data =
-0.72 +1.94 +0.48 -1.17 -0.79 +0.16 -2.89 -0.99 -1.13 +0.90 -0.99 -0.40 -2.99 -1.64
+1.89 -0.78 -2.13 +0.81 +1.57 +1.54 -0.04 +0.69 -0.24 +4.30 +0.69 +2.69 +1.43 -1.26
-1.26 +1.23 +0.34 -0.71 +1.17 -0.67 -0.81 +0.62 -0.73 +0.77 +0.62 -0.52 -0.56 -1.60
-0.75 +1.89 +0.40 -1.32 -0.50 -1.89 -3.38 -0.68 -1.15 +1.27 -0.68 -0.17 -2.64 -2.44
+2.37 -1.65 +0.45 +0.77 -1.41 -0.50 +0.82 -1.26 +0.67 -0.68 -1.26 +0.28 +0.70 +2.44
Rows and columns are counted from 1.
row 1 col 1 -> -0.72
row 5 col 8 -> -1.26
row 2 col 1 -> +1.89
row 4 col 5 -> -0.50
row 2 col 5 -> +1.57
row 1 col 12 -> -0.40
row 2 col 6 -> +1.54
row 2 col 7 -> -0.04
row 3 col 5 -> +1.17
row 4 col 12 -> -0.17
row 1 col 14 -> -1.64
row 1 col 8 -> -0.99
row 2 col 2 -> -0.78
row 5 col 9 -> +0.67
row 4 col 3 -> +0.40
row 1 col 9 -> -1.13
row 2 col 3 -> -2.13
row 4 col 10 -> +1.27
row 2 col 13 -> +1.43
row 3 col 12 -> -0.52
row 5 col 5 -> -1.41
row 1 col 7 -> -2.89
row 5 col 7 -> +0.82
row 2 col 8 -> +0.69
row 1 col 6 -> +0.16
row 5 col 10 -> -0.68
row 1 col 13 -> -2.99

M =
[[ 0.16  0.01  0.01 -0.12  0.08 -0.15  0.16  0.07]
 [ 0.15  0.04  0.02 -0.11  0.06 -0.16  0.15  0.08]
 [ 0.16 -0.01 -0.01 -0.12  0.10 -0.14  0.17  0.05]]
Indices start at 1.
(1, 1)	0.16
(1, 8)	0.07
(3, 4)	-0.12
(1, 4)	-0.12
(2, 4)	-0.11
(2, 3)	0.02
(2, 1)	0.15
(3, 5)	0.10
(2, 7)	0.15
(1, 2)	0.01
(2, 6)	-0.16
(2, 8)	0.08
(3, 1)	0.16
(1, 3)	0.01
(3, 7)	0.17
(1, 5)	0.08

m =
[[-0.10 +0.30 -1.80 +0.94 +1.58]
 [+0.79 +0.74 -0.81 +1.75 +1.18]
 [-0.83 +2.26 -1.34 -1.03 +1.20]
 [-0.52 -0.83 +0.45 -1.04 +0.27]
 [+2.61 -2.76 +1.95 +1.91 +1.65]
 [+1.63 -2.45 -0.88 -1.28 -0.88]
 [+3.13 -1.45 +0.48 -0.57 +0.15]
 [-1.79 +0.84 +0.39 -1.61 +0.71]
 [-3.98 +4.17 +1.27 +0.38 +1.09]
 [+1.00 +1.31 +1.92 -0.20 +1.64]
 [+2.45 +0.89 +1.26 +1.86 +3.16]
 [+0.00 +0.93 -1.48 -1.32 -0.34]]
Indices start at 1.
row 1 col 1 => -0.10
row 7 col 2 => -1.45
row 2 col 5 => +1.18
row 8 col 5 => +0.71
row 11 col 4 => +1.86
row 6 col 2 => -2.45
row 7 col 3 => +0.48
row 10 col 4 => -0.20
row 12 col 2 => +0.93
row 8 col 2 => +0.84
row 10 col 3 => +1.92
row 1 col 2 => +0.30
row 5 col 1 => +2.61
row 9 col 2 => +4.17
row 9 col 5 => +1.09
row 5 col 5 => +1.65
row 5 col 2 => -2.76
row 7 col 1 => +3.13
row 2 col 1 => +0.79
row 8 col 3 => +0.39
row 9 col 1 => -3.98
row 6 col 4 => -1.28
row 11 col 5 => +3.16
row 3 col 1 => -0.83
row 3 col 2 => +2.26
row 8 col 1 => -1.79
row 10 col 2 => +1.31
row 4 col 4 => -1.04
row 3 col 3 => -1.34
